Below is a small trained network, with its code and all its weights. Each question gives an input and a class and asks what happens when units are switched off, that is, made to give their printed mean instead of their output.

import numpy as np


def w(rows, s, z=0):
    codes = np.array(rows[::2]) - 128.0
    scale = np.full(codes.shape[1], s)
    scale[-1] = z or s
    return codes * scale


def f(y):
    return np.maximum(y, 0)


def log_softmax(a):
    a = a - a.max(-1, keepdims=True)
    return a - np.log(np.exp(a).sum(-1, keepdims=True))


def net(x, mask):
    res = np.array(x, float).reshape(1, 8) / 4 @ E
    y = f(res @ A[0][:, :-1].T + A[0][:, -1])
    res = res + np.where(mask, y, B[0][:, -1]) @ B[0][:, :-1]
    return log_softmax(res[-1] @ U[:, :-1].T + U[:, -1])


A, B = {}, {}
E = w([
[38,131,209,108,81,156,86],'x0',
[141,136,119,227,106,96,119],'x1',
[47,107,114,96,123,1,157],'x2',
[121,25,46,111,68,144,162],'x3',
[126,85,156,144,215,163,171],'x4',
[178,112,103,164,142,131,185],'x5',
[142,151,178,72,154,97,101],'x6',
[74,135,143,249,141,146,127],'x7',
],0.0089)
A[0] = w([
[174,134,70,89,193,151,82,191],'neuron 0',
[120,65,167,204,121,178,79,157],'neuron 1',
[86,152,149,191,100,44,223,199],'neuron 2',
[92,2,69,75,81,102,128,255],'neuron 3',
[61,113,23,107,97,171,140,93],'neuron 4',
[96,183,75,160,112,100,191,92],'neuron 5',
[49,87,129,109,232,144,105,169],'neuron 6',
[170,159,176,119,142,102,104,59],'neuron 7',
[16,23,120,150,182,209,136,171],'neuron 8',
[204,125,117,200,142,135,79,192],'neuron 9',
[208,131,90,225,66,197,141,189],'neuron 10',
[172,120,132,126,86,148,122,233],'neuron 11',
[130,160,193,205,14,176,106,246],'neuron 12',
[115,46,58,49,172,120,129,212],'neuron 13',
[184,168,137,107,105,92,137,43],'neuron 14',
],0.0088,0.0046)
B[0] = w([
[84,186,217,142,95,119,171,185],'neuron 0',
[113,120,197,128,142,94,218,196],'neuron 1',
[66,46,78,194,48,88,34,202],'neuron 2',
[128,91,96,55,53,104,217,252],'neuron 3',
[235,52,176,232,84,112,186,180],'neuron 4',
[154,63,125,183,46,43,101,158],'neuron 5',
[140,149,197,200,126,82,186,188],'neuron 6',
[96,163,194,163,143,88,158,158],'neuron 7',
[177,91,207,172,2,192,211,209],'neuron 8',
[158,160,157,159,110,85,193,200],'neuron 9',
[166,5,220,193,165,163,223,235],'neuron 10',
[95,32,109,105,86,90,103,184],'neuron 11',
[19,70,154,141,92,151,185,236],'neuron 12',
[202,148,202,183,120,107,247,219],'neuron 13',
[163,60,223,186,58,137,177,147],'neuron 14',
],0.0076,0.011)
U = w([
[197,186,132,140,124,169,109,72],'0',
[131,114,99,168,135,92,93,126],'1',
[168,109,149,109,130,159,186,221],'2',
[145,114,69,57,77,103,114,142],'3',
[211,153,52,123,187,206,10,1],'4',
[187,209,55,140,187,173,88,3],'5',
[61,148,138,123,76,135,90,154],'6',
[133,204,168,88,168,156,129,98],'7',
],0.013,0.0063)

Each question gives the input, the list of numbers given to net, and the class t.
The units are the neurons (one row each of A and B). Each row of codes is followed by its name. A weight is (code - 128) times the scale printed after its matrix; where a second scale follows, it is the last column's (A, B and U).
mask holds one flag per neuron, in row order. A switched-off neuron (its flag False) gives its mean, the last column of its row in B, instead of its output. The means were averaged over made-up inputs and are rounded, as every weight is.
A unit's drop is (log p(t) with every unit on - log p(t) with that unit switched off) / (log p(t) with every unit on - log p(t) with every unit switched off).
The circuit of an input: a set's keep is (log p(t) with only the set's units on - log p(t) with every unit switched off) / (log p(t) with every unit on - log p(t) with every unit switched off). Starting from the 12 units with the biggest drops (on a tie, the unit counted first), units are removed one at a time, each time the one whose removal leaves the highest keep (on an exact tie, the one counted first), for as long as the keep stays at least 0.8.
circuit, biggest first: the units of the circuit, biggest drop first
unit that matters most: the unit with the biggest drop
k most important neurons: the k neurons with the biggest drops, biggest first
drop when u is switched off: that unit's drop, to one decimal
input [-2,8,1,-7,3,8,2,0], class 1: circuit, biggest first => neuron 2; neuron 8
input [3,-1,5,-4,8,0,7,7], class 6: 2 most important neurons => neuron 2; neuron 10
input [-8,4,5,1,5,1,-3,-1], class 1: 2 most important neurons => neuron 2; neuron 5
input [-5,4,8,5,2,5,2,-2], class 3: circuit, biggest first => neuron 2; neuron 10
input [-8,8,2,-8,-6,-8,-1,-8], class 1: circuit, biggest first => neuron 3; neuron 8
input [-8,6,6,6,-7,2,-2,3], class 1: circuit, biggest first => neuron 2
input [-3,8,5,7,-4,4,0,0], class 3: circuit, biggest first => neuron 3; neuron 2
input [8,8,0,7,-4,-6,2,-5], class 3: circuit, biggest first => neuron 3; neuron 10
input [8,5,5,1,-2,8,-7,6], class 6: 2 most important neurons => neuron 2; neuron 12
input [1,-7,5,-2,-2,8,7,6], class 6: circuit, biggest first => neuron 10; neuron 2
input [1,-1,2,7,-4,-8,5,-3], class 3: 3 most important neurons => neuron 10; neuron 3; neuron 8
input [1,7,-2,-3,1,-6,4,-7], class 7: drop when neuron 2 is switched off => 0.3
input [-8,4,5,-3,-3,-3,8,1], class 1: drop when neuron 3 is switched off => 0.1
input [-1,4,8,-1,3,-7,-2,0], class 1: unit that matters most => neuron 12
input [0,2,4,-3,-7,8,7,3], class 6: drop when neuron 8 is switched off => -0.1
